Below are the code and all the weights of a small trained network. Each question names an input and a class and asks about switching units off, where a switched-off unit gives its printed mean instead of its output.

import numpy as np


def w(rows, s, z=0):
    codes = np.array(rows[::2]) - 128.0
    scale = np.full(codes.shape[1], s)
    scale[-1] = z or s
    return codes * scale


def norm(h):
    return h / np.sqrt((h * h).mean(-1, keepdims=True) + 1e-5)


def f(y):
    return np.maximum(y, 0)


def log_softmax(a):
    a = a - a.max(-1, keepdims=True)
    return a - np.log(np.exp(a).sum(-1, keepdims=True))


def net(x, mask):
    res = np.array(x, float).reshape(1, 6) / 4 @ E
    u = 0
    for l in range(4):
        y = f(norm(res) @ A[l][:, :-1].T + A[l][:, -1])
        res = res + np.where(mask[u : u + 10], y, B[l][:, -1]) @ B[l][:, :-1]
        u += 10
    return log_softmax(norm(res)[-1] @ U[:, :-1].T + U[:, -1])


A, B = {}, {}
E = w([
[92,182,140,150,201,70,114,139,143,41,227],'x0',
[124,120,124,139,104,116,120,173,131,115,114],'x1',
[115,126,112,119,134,169,122,134,109,106,134],'x2',
[61,201,219,39,121,124,8,175,145,140,65],'x3',
[136,138,137,134,133,118,135,120,138,143,127],'x4',
[158,133,49,47,148,126,178,150,254,78,65],'x5',
],0.008)
A[0] = w([
[206,100,129,66,55,186,177,127,124,156,68,55],'0.n1',
[197,100,158,116,119,119,124,105,132,181,91,90],'0.n2',
[123,181,153,48,157,141,98,147,121,135,94,3],'0.n3',
[160,130,70,83,124,137,80,73,200,113,126,23],'0.n4',
[111,137,119,135,167,176,112,110,170,208,136,130],'0.n5',
[118,105,14,201,121,144,158,88,165,130,136,27],'0.n6',
[76,110,83,70,160,69,150,130,127,69,177,98],'0.n7',
[136,133,191,199,76,116,99,85,106,99,157,91],'0.n8',
[118,173,152,95,185,58,154,154,157,34,254,71],'0.n9',
[192,145,24,71,157,104,161,132,178,86,110,88],'0.n10',
],0.007,0.0028)
B[0] = w([
[135,104,109,217,93,196,53,79,205,56,83,210],'0.n1',
[48,95,146,158,109,144,95,113,106,13,107,169],'0.n2',
[181,101,45,62,161,80,118,140,106,141,138,194],'0.n3',
[80,43,230,101,110,130,117,214,111,64,128,174],'0.n4',
[110,186,72,177,95,139,161,148,158,87,129,152],'0.n5',
[220,95,104,82,192,65,51,112,126,96,249,204],'0.n6',
[161,142,213,205,170,37,205,54,162,156,61,193],'0.n7',
[113,112,112,102,108,184,233,174,115,149,152,193],'0.n8',
[99,153,162,252,53,197,72,64,155,3,4,253],'0.n9',
[8,48,143,60,84,77,235,207,126,103,120,237],'0.n10',
],0.0062,0.007)
A[1] = w([
[180,126,153,127,131,138,107,138,117,170,91,90],'1.n1',
[174,119,132,125,67,192,128,45,169,178,96,14],'1.n2',
[127,158,135,126,133,109,45,126,185,159,95,65],'1.n3',
[166,125,165,85,160,119,93,142,122,137,98,38],'1.n4',
[50,181,142,86,140,89,56,96,151,131,57,101],'1.n5',
[70,94,145,120,113,122,92,84,157,91,157,96],'1.n6',
[178,178,103,172,148,110,199,128,48,144,24,39],'1.n7',
[92,138,116,153,104,162,164,121,35,165,192,147],'1.n8',
[161,101,86,90,181,110,133,146,201,104,88,5],'1.n9',
[122,193,131,2,100,100,158,157,128,92,108,138],'1.n10',
],0.0082,0.0016)
B[1] = w([
[95,153,119,214,136,161,158,92,111,83,163,144],'1.n1',
[136,166,148,148,170,112,74,141,105,52,48,170],'1.n2',
[219,113,125,115,65,186,127,134,115,123,171,188],'1.n3',
[191,110,94,102,209,128,152,100,139,169,127,157],'1.n4',
[192,85,78,141,166,139,101,149,104,170,182,254],'1.n5',
[184,177,116,141,96,180,165,130,110,150,99,209],'1.n6',
[131,132,118,136,130,150,97,143,76,165,120,142],'1.n7',
[104,150,162,60,98,89,176,152,124,151,109,212],'1.n8',
[109,140,180,146,113,156,142,121,114,157,114,211],'1.n9',
[76,144,147,140,185,172,102,114,193,220,253,209],'1.n10',
],0.0081,0.007)
A[2] = w([
[190,69,55,134,157,51,209,121,158,109,136,147],'2.n1',
[222,112,37,159,138,38,205,114,83,69,139,95],'2.n2',
[83,122,103,60,155,121,195,187,223,165,95,104],'2.n3',
[80,95,233,117,117,113,175,182,130,164,126,140],'2.n4',
[80,186,158,124,98,53,133,194,1,143,164,6],'2.n5',
[103,44,66,95,108,192,142,121,100,174,56,86],'2.n6',
[77,176,142,120,183,78,49,109,150,85,172,100],'2.n7',
[26,139,13,81,144,68,188,155,236,174,130,41],'2.n8',
[161,100,75,117,104,160,106,138,115,120,16,126],'2.n9',
[95,91,159,204,99,122,26,134,108,90,71,174],'2.n10',
],0.0068,0.0023)
B[2] = w([
[111,172,118,107,175,194,80,121,110,237,171,229],'2.n1',
[164,111,98,90,113,107,1,189,113,142,128,232],'2.n2',
[115,158,126,93,98,122,150,106,22,100,151,208],'2.n3',
[135,114,130,56,153,139,137,110,117,151,66,218],'2.n4',
[102,122,177,73,145,100,207,100,81,153,99,210],'2.n5',
[145,170,155,144,111,44,103,81,149,113,102,203],'2.n6',
[157,107,95,163,101,96,117,111,152,105,138,158],'2.n7',
[127,104,185,120,162,127,200,99,80,126,119,184],'2.n8',
[73,180,93,169,153,95,157,130,134,72,87,212],'2.n9',
[119,154,76,130,135,88,130,93,200,109,117,254],'2.n10',
],0.0095,0.0058)
A[3] = w([
[131,162,136,153,62,66,146,130,175,86,63,159],'3.n1',
[244,79,42,182,139,128,148,129,138,162,157,34],'3.n2',
[98,83,129,146,190,157,117,182,182,104,70,250],'3.n3',
[141,92,211,117,77,78,182,99,110,194,112,74],'3.n4',
[132,160,127,196,108,140,151,125,153,96,143,54],'3.n5',
[150,129,162,67,125,84,198,122,111,123,119,62],'3.n6',
[121,186,78,113,179,143,79,156,131,223,147,49],'3.n7',
[101,66,193,34,121,184,236,181,146,91,120,76],'3.n8',
[158,70,100,133,146,143,7,253,96,186,191,39],'3.n9',
[107,143,159,254,166,126,123,66,156,70,127,70],'3.n10',
],0.0089,0.0021)
B[3] = w([
[176,182,65,183,124,132,94,182,77,145,226,243],'3.n1',
[139,65,188,51,112,159,185,145,181,167,113,196],'3.n2',
[117,224,108,179,154,104,133,111,98,198,123,196],'3.n3',
[38,136,190,128,163,130,175,75,198,28,157,209],'3.n4',
[142,200,156,153,84,75,33,139,144,89,4,179],'3.n5',
[69,102,142,103,146,74,177,133,139,152,85,205],'3.n6',
[205,29,129,121,128,161,145,197,180,146,218,205],'3.n7',
[45,100,235,130,137,75,250,45,53,143,127,246],'3.n8',
[145,62,130,18,123,236,16,177,185,174,193,255],'3.n9',
[183,186,3,190,84,115,112,147,152,101,88,245],'3.n10',
],0.0068,0.0082)
U = w([
[161,254,40,232,97,102,66,128,158,67,39,216],'0',
[3,151,218,60,160,98,254,81,73,150,130,160],'1',
[182,89,132,14,137,213,21,177,171,208,211,11],'2',
],0.0082,0.0012)

Each question gives the input, the list of numbers given to net, and the class t.
The units are the neurons (one row each of A and B). Each row of codes is followed by its name. A weight is (code - 128) times the scale printed after its matrix; where a second scale follows, it is the last column's (A, B and U).
mask holds one flag per neuron, layer by layer. A switched-off neuron (its flag False) gives its mean, the last column of its row in B, instead of its output. The means were averaged over made-up inputs and are rounded, as every weight is.
A unit's drop is (log p(t) with every unit on - log p(t) with that unit switched off) / (log p(t) with every unit on - log p(t) with every unit switched off).
The circuit of an input: a set's keep is (log p(t) with only the set's units on - log p(t) with every unit switched off) / (log p(t) with every unit on - log p(t) with every unit switched off). Starting from the 12 units with the biggest drops (on a tie, the unit counted first), units are removed one at a time, each time the one whose removal leaves the highest keep (on an exact tie, the one counted first), for as long as the keep stays at least 0.8.
units of the circuit, in order: the units of the circuit, biggest drop first
top k neurons: the k neurons with the biggest drops, biggest first
top k neurons in layer l: the k neurons of layer l with the biggest drops, biggest first
drop of u: that unit's drop, to one decimal
input [4,-2,-4,-1,-3,8], class 1: units of the circuit, in order => [0.n10]
input [-3,-4,5,-8,-3,-7], class 2: top 3 neurons => [0.n6; 2.n2; 0.n10]
input [-6,3,-7,-7,2,-2], class 2: top 2 neurons => [0.n6; 0.n9]
input [-6,-1,0,-6,-7,-4], class 0: top 2 neurons in layer 1 => [1.n2; 1.n5]
input [6,0,-4,-7,-7,-4], class 2: top 2 neurons => [2.n2; 0.n6]
input [-3,7,2,8,-2,8], class 1: top 4 neurons => [2.n8; 3.n8; 2.n2; 0.n10]
input [-5,-3,-2,-5,6,-1], class 0: top 3 neurons => [0.n1; 1.n2; 1.n5]
input [-3,-8,-5,1,-1,4], class 1: top 3 neurons => [0.n10; 0.n9; 0.n4]
input [6,-8,-1,-5,7,-6], class 0: top 2 neurons => [0.n9; 0.n10]
input [6,0,-7,-7,-2,3], class 2: top 3 neurons => [2.n2; 0.n6; 2.n1]
input [7,-8,-4,-8,8,1], class 2: top 2 neurons => [2.n2; 2.n1]
input [0,1,0,-7,-1,6], class 2: top 2 neurons in layer 0 => [0.n6; 0.n8]
input [-2,2,-6,0,-5,3], class 1: top 2 neurons => [0.n10; 0.n9]
input [7,-1,8,1,0,4], class 0: units of the circuit, in order => [0.n9]
input [6,-8,5,1,-5,7], class 1: top 2 neurons => [0.n10; 0.n1]
input [1,6,-3,2,1,-2], class 1: top 2 neurons => [0.n1; 0.n8]
input [-1,-7,3,-8,-5,-6], class 2: top 3 neurons => [2.n2; 0.n6; 0.n10]
input [-7,-2,6,5,-6,5], class 0: drop of 0.n1 => 3.3
input [4,0,2,0,-3,3], class 0: drop of 1.n2 => 0.0
input [-3,3,8,-2,4,8], class 1: drop of 0.n10 => 1.3
input [-5,8,-2,1,-1,3], class 0: top neuron => [0.n1]
input [6,-1,-2,-1,3,-3], class 0: drop of 0.n9 => 2.6
